[[-17   1 -23 -14 -26  29]
 [-17  -1 -13  -2 -42  25]
 [-16   2 -25 -16 -21  29]
 [-17   0 -19 -10 -35  27]
 [-17   1 -16  -6 -38  26]
 [-16   2 -26 -18 -16  29]
 [-17   1 -20 -12 -30  28]
 [-15   3 -27 -20 -12  30]] >> -15

[[77 65 58 49 72 52 39 43 73 54 62 58 78]
 [55 50 56 56 53 54 51 52 52 51 52 53 51]
 [25 57 55 69 24 64 45 58 59 43 57 28 35]
 [53 53 53 52 55 52 53 54 51 52 53 52 53]
 [48 49 49 50 52 60 48 56 53 53 56 56 50]
 [54 50 54 58 51 55 51 50 53 55 52 49 51]
 [40 43 59 54 51 64 45 58 52 50 58 58 48]
 [41 49 61 63 54 38 68 38 75 41 53 48 52]
 [51 49 57 60 50 55 50 47 51 56 52 46 50]] >> 51

[[42 30 55 55 43 65 61 51 31 52 50 41]
 [63 47 50 35 51 45 57 54 51 50 73 41]
 [56 66 56 67 48 44 51 72 35 62 61 40]
 [57 54 48 51 53 44 46 44 66 51 48 57]
 [51 46 57 73 41 42 46 59 40 68 39 40]
 [50 57 31 41 55 35 27 25 75 32 39 69]
 [42 28 56 54 42 67 64 51 30 52 51 40]
 [56 65 51 61 47 43 49 67 33 54 66 39]
 [37 47 41 22 56 53 45 36 57 32 43 59]
 [61 44 54 52 47 46 54 55 49 58 62 42]] >> 61

[[-165 -242  -19 -165 -134 -619 -165]
 [-673 -252  -48 -333 -615  177 -348]
 [ 135 -165 -189  380  273  -64  -47]
 [ 147   40 -318  204 -165  -37   29]
 [ 194  -68  -81 -103   72 -805 -286]
 [ 225 -373 -257 -204 -287  166  447]
 [-578  -89 -165 -165 -130  564 -120]
 [-497   94  230 -297 -400  227 -165]
 [-165 -457  213   42 -817 -275 -165]
 [-284  369 -165 -360 -165 -218 -521]
 [-544 -165 -584  197  138 -111 -425]] >> -544

[[ -34  332  497   36  160  141  263  -73  667  601  194  546]
 [ -73  -23 -617   61  451 -131   48   33  847  265 -272  806]
 [-150  453  384   71  133   81  205  -45  704  567  295  704]
 [  98  483 -150  525  497  344  217  363  621  410  201  655]
 [ -45  804 -170  850  450  630  178  621  526  489  325  700]
 [ 278 -250   88 -432   29 -427  176  110  299  -96  247  544]
 [ 670 -172  704 -120  -66  366  242  513 -632  -82  440 -561]
 [ -84   -2 -631   90  469 -120   48   22  865  277 -281  811]
 [ -71  -31 -611   52  452 -128   52   37  855  275 -276  812]] >> -71

[[-220  432  511  801  470 -254 -762]
 [ 332  439  121 -133   36 -938  411]
 [ 338 -273 -321 -715  192  722   74]
 [-104  343  359  591  631 -373 -762]
 [ 468  286 -320  -15   43 -764  582]
 [ -78  484  530  769  481 -362 -710]
 [ 622  473  612  427  998 -213 -930]
 [ 641  558  496  490  972  -99 -846]
 [ 404  360 -331   26  -63 -718  517]
 [ 378  377  376 -305   88 -963  370]] >> 378

[[ 10   1  -9  -2 -14 -18  15  24 -19 -35  -8  16  13   2  34  14]
 [ -8  16 -36  -5  -4  -1  12  23 -32 -25 -15   9  -3   6  23  -7]
 [  7  19 -22  -9 -16 -19  18  23 -31 -31 -12  17  11  12  28  13]
 [-12   8 -29  -6   2   8   8  16 -28 -27 -13  15  -9   8  26 -14]
 [ 19 -18  13  -1  -2 -10  -6  23   7 -25  -6  13  19  -2  40  12]
 [ 10 -20  17   0  -2  -4  -8  22  10 -22  -1  17  22  -4  37  11]] >> 10

[[2 6 5 3 3 3 4 6 6 3 6 3 3 6 5]
 [4 5 3 5 4 5 5 5 6 6 5 5 4 5 3]
 [6 1 7 4 5 4 4 1 1 2 1 4 5 4 8]
 [6 5 3 5 6 5 5 5 5 6 5 6 6 5 3]
 [3 2 6 5 4 6 6 2 3 4 2 4 3 5 7]
 [6 3 4 3 6 2 2 3 3 7 3 6 6 6 4]
 [5 3 6 3 4 2 2 3 4 4 3 4 4 6 7]] >> 5
---
-46.1,165.9,-92.5,-211.1,108.5
34.8,153.2,-75.2,-178.1,162.4
⇒ -75.2

0.11,-0.08,-0.07,0.06,0.00,0.04,-0.17 ⇒ 0.00

-5.4,-1.7,-15.4,11.9,-13.2,20.1,-2.3 ⇒ -13.2

1.48,-0.25,-0.98,-0.60,-1.34 ⇒ -0.98

0.04,-0.14,-0.10,-0.10,-0.05
0.06,-0.08,-0.08,-0.17,-0.21
0.13,-0.08,-0.12,-0.15,-0.08
⇒ -0.12

-0.69,1.01,-0.08,-0.54,0.06,0.11
-0.63,-1.38,0.29,0.18,0.22,-0.05
1.51,-0.51,-0.50,0.05,-0.66,-0.61
⇒ 0.05
---
((70.9, 23.3, 30.2, -1.3), (52.8, 32.5, 39.7, -68.6), (28.9, -19.0, -72.6, 33.1)) Out: 23.3
((23.7, 28.6, 37.2, 15.8, -36.3), (39.5, -1.5, -44.0, 32.8, -28.2), (34.7, -45.4, 11.5, -65.3, -18.3)) Out: 28.6
((14.2, -1.2, -1.0, 39.0), (-22.3, -27.6, -11.8, -25.3), (-18.5, 71.7, 58.1, -10.0)) Out: -1.2
((-18.0, 5.3, -64.8, 52.1, -78.2), (-27.4, -46.1, -73.6, 9.8, 61.9), (-51.1, -57.9, 34.2, -20.6, 22.6)) Out: 5.3
((1.0, -72.3, -39.3, -6.9, -32.4, -10.2), (14.0, 17.8, -3.3, 7.4, -10.4, -16.8), (20.9, 0.6, -26.6, -33.3, -16.7, -8.8)) Out: -72.3
((1.2, -1.4, -3.8, -0.3, -3.6, 0.3), (74.6, 78.5, -0.5, 32.5, 19.8, 5.4), (-5.5, 10.6, 11.0, -6.2, 1.6, -18.1)) Out: -1.4
((-37.1, -62.0, -15.6, -50.8, 14.2), (47.2, 64.2, -29.1, 46.4, -53.6), (64.5, 19.2, 48.3, -30.4, 48.3)) Out: -62.0
((46.6, -34.1, -19.5, 9.7, -41.2, -36.8, -0.8), (42.6, -35.1, -26.2, 11.2, -26.4, -51.8, 47.7), (-11.5, -3.0, -2.4, -62.3, 6.8, -3.0, -26.5)) Out: -34.1
---
[[ 0.83  1.01  1.29  0.55  1.28]
 [ 0.47 -1.17  1.19 -1.08 -1.26]
 [ 1.30 -1.02  1.23 -1.07 -1.10]] yields 0.55

[-10.24   5.28   1.18  11.47] yields 1.18

[ 5.263 -7.606 10.563 -9.575] yields 10.563

[[  9.44  12.16   9.10  14.46  -8.60 -18.58]
 [-11.54  11.42   2.42   7.48   8.49   6.75]
 [-16.52   6.07  10.80  -6.14   8.71  12.85]] yields -8.60

[-116.3 -180.7  150.4  179.8  147.2] yields 179.8

[ 19.04  -9.37  -7.24   3.93   3.53 -10.56] yields 3.53

[[-0.166 -0.019 -0.142 -0.118 -0.034  0.076]
 [ 0.094 -0.104  0.094  0.036  0.081  0.125]
 [-0.156  0.048  0.023 -0.110 -0.041 -0.136]] yields -0.034
---
3.2 -9.7 35.1 3.7 -10.3
-7.7 22.6 -15.1 -20.6 -37.0
4.4 5.6 52.8 63.9 8.7
ans = -10.3

-30.1 34.7 -4.1 19.1
-35.0 61.7 -2.2 23.1
-13.1 14.5 5.7 -8.2
ans = 19.1

-28.8 72.6 -14.1 -62.1 9.0 25.6 -24.7
-38.3 37.9 33.1 52.7 -18.4 -32.7 -57.8
-39.1 73.9 -2.7 -57.0 7.6 13.5 -30.9
ans = -24.7

-56.1 -32.5 -30.5 -4.3 4.6
-20.4 -10.5 28.8 -25.6 -16.5
35.5 -46.5 -45.8 21.5 -55.0
ans = 4.6

-39.8 68.6 63.4 -10.3 60.7 -9.6 -34.0
21.2 56.5 56.2 -9.3 54.9 -3.9 44.2
-2.5 60.0 57.3 -36.5 57.8 -34.1 1.0
ans = -34.0

-12.1 -10.6 46.4 67.6 -2.0
-33.9 -35.1 -26.1 4.7 -53.5
-16.7 -9.5 44.0 57.4 -18.1
ans = -2.0
---
33.2,37.5,14.6,-27.0
-6.7,73.1,22.0,4.4
⇒ 22.0

-51.5,46.6,16.2,-35.1,-1.5
-17.8,60.0,44.2,-23.2,-5.3
16.6,-24.6,-19.8,32.3,48.7
⇒ -23.2

-36.1,5.7,-46.1,-69.7,-1.2,-41.9,-22.5
-39.4,-27.7,-74.9,-44.2,30.2,-15.2,-11.0
⇒ -15.2

-26.3,-23.7,-29.7,-23.1
-5.1,11.5,6.9,-58.1
-25.9,-37.7,-38.0,-37.8
⇒ 6.9

-34.6,-20.5,-37.6,25.9,27.4,4.9
60.9,-61.3,76.1,-30.9,16.3,26.5
⇒ 16.3

-11.1,19.2,-12.1,20.7,27.6,12.1,-1.3
66.8,-63.0,13.5,-32.7,49.3,-34.2,-11.4
18.4,-19.9,7.2,-24.5,-10.8,-14.3,-33.3
⇒ -34.2

-4.3,-1.9,-5.2,-28.2,15.4,33.2,54.5
-51.6,1.1,43.1,15.0,41.2,16.6,12.3
9.2,-6.2,14.9,19.8,-69.6,-9.0,3.2
⇒ 16.6

-20.9,41.2,9.5,78.6,37.2
29.2,48.1,43.3,34.7,5.3
⇒ 34.7
---
46.4 -13.8 -47.1 -69.7 -> -13.8
-23.7 29.1 -10.7 -1.7 -64.5 -> 29.1
-8.2 -1.3 36.3 29.5 -64.9 -> -1.3
17.4 -9.4 24.6 -0.7 18.1 -58.5 -> -9.4
10.2 -30.4 -44.3 56.3 5.7 -> -30.4
5.8 41.4 15.6 49.6 -63.5 -4.9 -19.3 -> 41.4
50.6 66.5 33.4 52.9 -> 66.5
